Below is a small trained network, with its code and all its weights. Each question gives an input and a target symbol and asks what happens when units are switched off, that is, made to give their printed mean instead of their output.

import numpy as np


def w(rows, s, z=0):
    codes = np.array(rows[::2]) - 128.0
    scale = np.full(codes.shape[1], s)
    scale[-1] = z or s
    return codes * scale


def norm(h):
    return h / np.sqrt((h * h).mean(-1, keepdims=True) + 1e-5)


def f(y):
    return y / 2 * (1 + np.tanh(0.7978845608 * (y + 0.044715 * y**3)))


def softmax(a):
    e = np.exp(a - a.max(-1, keepdims=True))
    return e / e.sum(-1, keepdims=True)


def log_softmax(a):
    a = a - a.max(-1, keepdims=True)
    return a - np.log(np.exp(a).sum(-1, keepdims=True))


def net(x, mask):
    ids = ['ΔΘΞΠΣαφψ'.index(c) for c in x.split()]
    T = len(ids)
    res = E[ids] + P[:T]
    u = 0
    for l in range(2):
        r = norm(res)
        for j in range(2):
            rows = slice(2 * j, 2 * j + 2)
            q, k, v = (r @ M[l][rows].T for M in (Q, K, V))
            z = softmax(np.where(np.tri(T) > 0, q @ k.T / 2**0.5, -1e9)) @ v
            o = O[l][rows]
            res = res + np.where(mask[u + j], z, o[:, -1]) @ o[:, :-1]
        u += 2
        y = f(norm(res) @ A[l][:, :-1].T + A[l][:, -1])
        res = res + np.where(mask[u : u + 12], y, B[l][:, -1]) @ B[l][:, :-1]
        u += 12
    return log_softmax(norm(res)[-1] @ U[:, :-1].T + U[:, -1])


Q, K, V, O, A, B = {}, {}, {}, {}, {}, {}
E = w([
[85,118,134,174,168],'Δ',
[106,153,93,122,41],'Θ',
[108,187,85,124,64],'Ξ',
[85,234,110,184,174],'Π',
[58,113,106,128,113],'Σ',
[70,92,132,151,130],'α',
[54,127,110,128,161],'φ',
[49,8,137,100,159],'ψ',
],0.012)
P = w([
[245,158,210,57,111],'0',
[95,149,49,165,163],'1',
[254,117,161,213,76],'2',
[82,160,21,130,148],'3',
[134,212,183,137,103],'4',
[83,157,18,122,140],'5',
[112,191,192,114,65],'6',
[71,143,6,97,130],'7',
[94,129,205,74,24],'8',
],0.0077)
Q[0] = w([
[137,136,152,120,74],'0.h0',
[68,32,100,143,144],'0.h0',
[102,75,10,125,155],'0.h1',
[186,86,204,137,153],'0.h1',
],0.013)
K[0] = w([
[123,139,89,82,150],'0.h0',
[178,149,170,92,138],'0.h0',
[217,131,254,92,193],'0.h1',
[105,78,76,215,166],'0.h1',
],0.0099)
V[0] = w([
[150,148,196,102,105],'0.h0',
[164,126,88,56,178],'0.h0',
[106,254,138,146,165],'0.h1',
[25,179,108,53,136],'0.h1',
],0.0078)
O[0] = w([
[139,255,69,115,127,192],'0.h0',
[148,105,183,177,147,84],'0.h0',
[150,150,154,81,125,195],'0.h1',
[72,157,196,167,138,251],'0.h1',
],0.0098,0.0033)
A[0] = w([
[127,56,149,117,122,251],'0.n0',
[133,92,82,96,96,133],'0.n1',
[165,174,166,2,129,158],'0.n2',
[94,226,122,29,184,153],'0.n3',
[77,150,119,72,229,188],'0.n4',
[226,113,97,187,137,159],'0.n5',
[70,197,100,141,215,80],'0.n6',
[97,195,241,64,144,186],'0.n7',
[87,148,46,79,127,127],'0.n8',
[160,109,210,135,131,146],'0.n9',
[199,154,110,107,145,130],'0.n10',
[39,126,110,118,145,141],'0.n11',
],0.0096,0.0034)
B[0] = w([
[162,169,117,253,99,137],'0.n0',
[198,139,167,152,189,138],'0.n1',
[156,45,101,237,110,163],'0.n2',
[186,109,126,152,69,254],'0.n3',
[133,161,119,126,66,207],'0.n4',
[149,52,194,96,52,135],'0.n5',
[150,64,162,114,155,223],'0.n6',
[169,34,71,168,40,253],'0.n7',
[169,138,172,169,192,218],'0.n8',
[154,49,117,208,116,142],'0.n9',
[52,10,81,150,75,129],'0.n10',
[127,173,176,131,116,224],'0.n11',
],0.0067,0.0075)
Q[1] = w([
[130,201,183,142,221],'1.h0',
[123,37,155,67,108],'1.h0',
[89,198,2,159,203],'1.h1',
[2,100,95,86,78],'1.h1',
],0.0054)
K[1] = w([
[125,144,124,96,140],'1.h0',
[122,87,245,177,129],'1.h0',
[166,150,78,112,92],'1.h1',
[124,121,137,107,84],'1.h1',
],0.011)
V[1] = w([
[229,121,193,85,82],'1.h0',
[2,131,112,77,162],'1.h0',
[99,194,122,104,117],'1.h1',
[118,120,196,91,127],'1.h1',
],0.0069)
O[1] = w([
[191,77,175,89,147,158],'1.h0',
[82,23,82,255,189,2],'1.h0',
[151,196,254,108,196,101],'1.h1',
[133,221,233,150,47,84],'1.h1',
],0.0057,0.007)
A[1] = w([
[114,145,157,122,76,41],'1.n0',
[121,150,83,126,122,136],'1.n1',
[186,67,143,163,107,112],'1.n2',
[54,168,164,226,121,224],'1.n3',
[161,87,135,180,3,254],'1.n4',
[71,159,123,107,71,97],'1.n5',
[139,132,67,113,54,15],'1.n6',
[221,161,149,137,131,158],'1.n7',
[126,104,104,139,74,152],'1.n8',
[121,190,125,135,133,156],'1.n9',
[138,137,194,104,85,101],'1.n10',
[171,133,115,98,87,182],'1.n11',
],0.013,0.0025)
B[1] = w([
[73,124,57,173,170,154],'1.n0',
[159,158,197,177,177,137],'1.n1',
[237,39,120,175,102,166],'1.n2',
[169,91,81,40,72,166],'1.n3',
[134,107,169,247,129,254],'1.n4',
[75,122,154,77,161,150],'1.n5',
[116,133,145,89,189,166],'1.n6',
[137,121,126,150,100,163],'1.n7',
[112,166,128,214,158,167],'1.n8',
[86,1,205,154,154,145],'1.n9',
[77,172,63,158,137,165],'1.n10',
[70,120,103,106,111,172],'1.n11',
],0.007,0.019)
U = w([
[191,162,68,99,122,184],'Δ',
[142,137,222,134,169,11],'Θ',
[132,209,146,111,81,108],'Ξ',
[196,113,108,186,90,145],'Π',
[107,82,133,74,114,253],'Σ',
[136,148,90,150,220,169],'α',
[36,117,126,184,114,125],'φ',
[96,99,8,128,144,1],'ψ',
],0.014,0.0027)

Each question gives the input, a string of symbols that net reads in full, and the target symbol t.
The units are the heads (2 rows each of Q, K, V and O) and the neurons (one row each of A and B). Each row of codes is followed by its name. A weight is (code - 128) times the scale printed after its matrix; where a second scale follows, it is the last column's (O, A, B and U).
mask holds one flag per unit, layer by layer, with each layer's heads first. A switched-off unit (its flag False) gives its mean, the last column of its rows in O or B, instead of its output. The means were averaged over made-up inputs and are rounded, as every weight is.
A unit's drop is (log p(t) with every unit on - log p(t) with that unit switched off) / (log p(t) with every unit on - log p(t) with every unit switched off).
The circuit of an input: a set's keep is (log p(t) with only the set's units on - log p(t) with every unit switched off) / (log p(t) with every unit on - log p(t) with every unit switched off). Starting from the 12 units with the biggest drops (on a tie, the unit counted first), units are removed one at a time, each time the one whose removal leaves the highest keep (on an exact tie, the one counted first), for as long as the keep stays at least 0.8.
units of the circuit, in order: the units of the circuit, biggest drop first
most important unit: the unit with the biggest drop
k most important neurons: the k neurons with the biggest drops, biggest first
k most important neurons of layer l: the k neurons of layer l with the biggest drops, biggest first
heads that matter: for each layer, one digit per head in row order, 1 if its drop is at least 0.15 and else 0, layers parted by /
input Π Π Θ φ φ φ φ φ, target Π: units of the circuit, in order : (0.h1, 0.n3)
input Δ ψ Σ φ φ Σ Π Θ, target Δ: 2 most important neurons : (1.n4, 0.n7)
input Ξ α ψ α φ α Π Δ, target Ξ: heads that matter : 01 / 00
input ψ Π Π α Θ Σ Θ Δ, target ψ: units of the circuit, in order : (1.n4, 0.n7)
input Θ α Θ α Θ Θ, target Θ: most important unit : 0.n7
input ψ Π ψ Π, target ψ: units of the circuit, in order : (0.h1, 1.n4, 1.n3, 0.n7)
input ψ φ Θ Ξ Ξ α, target ψ: units of the circuit, in order : (0.h1, 1.n4, 0.n7, 0.n3)
input Σ ψ Σ, target φ: heads that matter : 10 / 01
input Σ φ Π Σ Σ Δ, target Σ: 3 most important neurons : (1.n3, 1.n4, 1.n9)
input Ξ Π Σ α, target Ξ: 4 most important neurons : (0.n7, 1.n4, 0.n3, 1.n2)
input Θ Σ Π φ, target Θ: heads that matter : 01 / 00
input Σ Σ Σ, target φ: heads that matter : 00 / 00
input Σ Δ Θ Π Σ Σ φ Θ, target Σ: 3 most important neurons : (0.n7, 1.n4, 1.n3)
input ψ Π α Σ Π Π α Ξ, target ψ: 2 most important neurons : (1.n4, 1.n3)
input ψ Θ Δ φ, target ψ: most important unit : 0.h1
input Σ Π Π Δ Θ Δ Θ Σ Θ, target φ: 2 most important neurons : (0.n3, 0.n8)
input Ξ Δ Σ Π ψ Σ Σ ψ, target Ξ: 4 most important neurons : (0.n7, 1.n4, 0.n3, 0.n8)
input Ξ Σ Π Σ Σ Σ, target Ξ: 2 most important neurons : (0.n3, 1.n4)
input Σ Σ Ξ φ Π Θ Δ α, target Σ: 2 most important neurons : (1.n3, 1.n4)
input α Σ α Ξ, target α: heads that matter : 01 / 00
input Θ φ Θ φ, target Θ: 2 most important neurons : (0.n7, 1.n9)
input Σ Θ Σ Ξ, target Σ: 2 most important neurons : (0.n7, 1.n4)
input Θ ψ ψ Σ Σ Δ φ α, target Θ: 2 most important neurons of layer 0 : (0.n7, 0.n8)
input Θ α ψ Θ Θ Δ, target Θ: most important neuron of layer 1 : (1.n9)
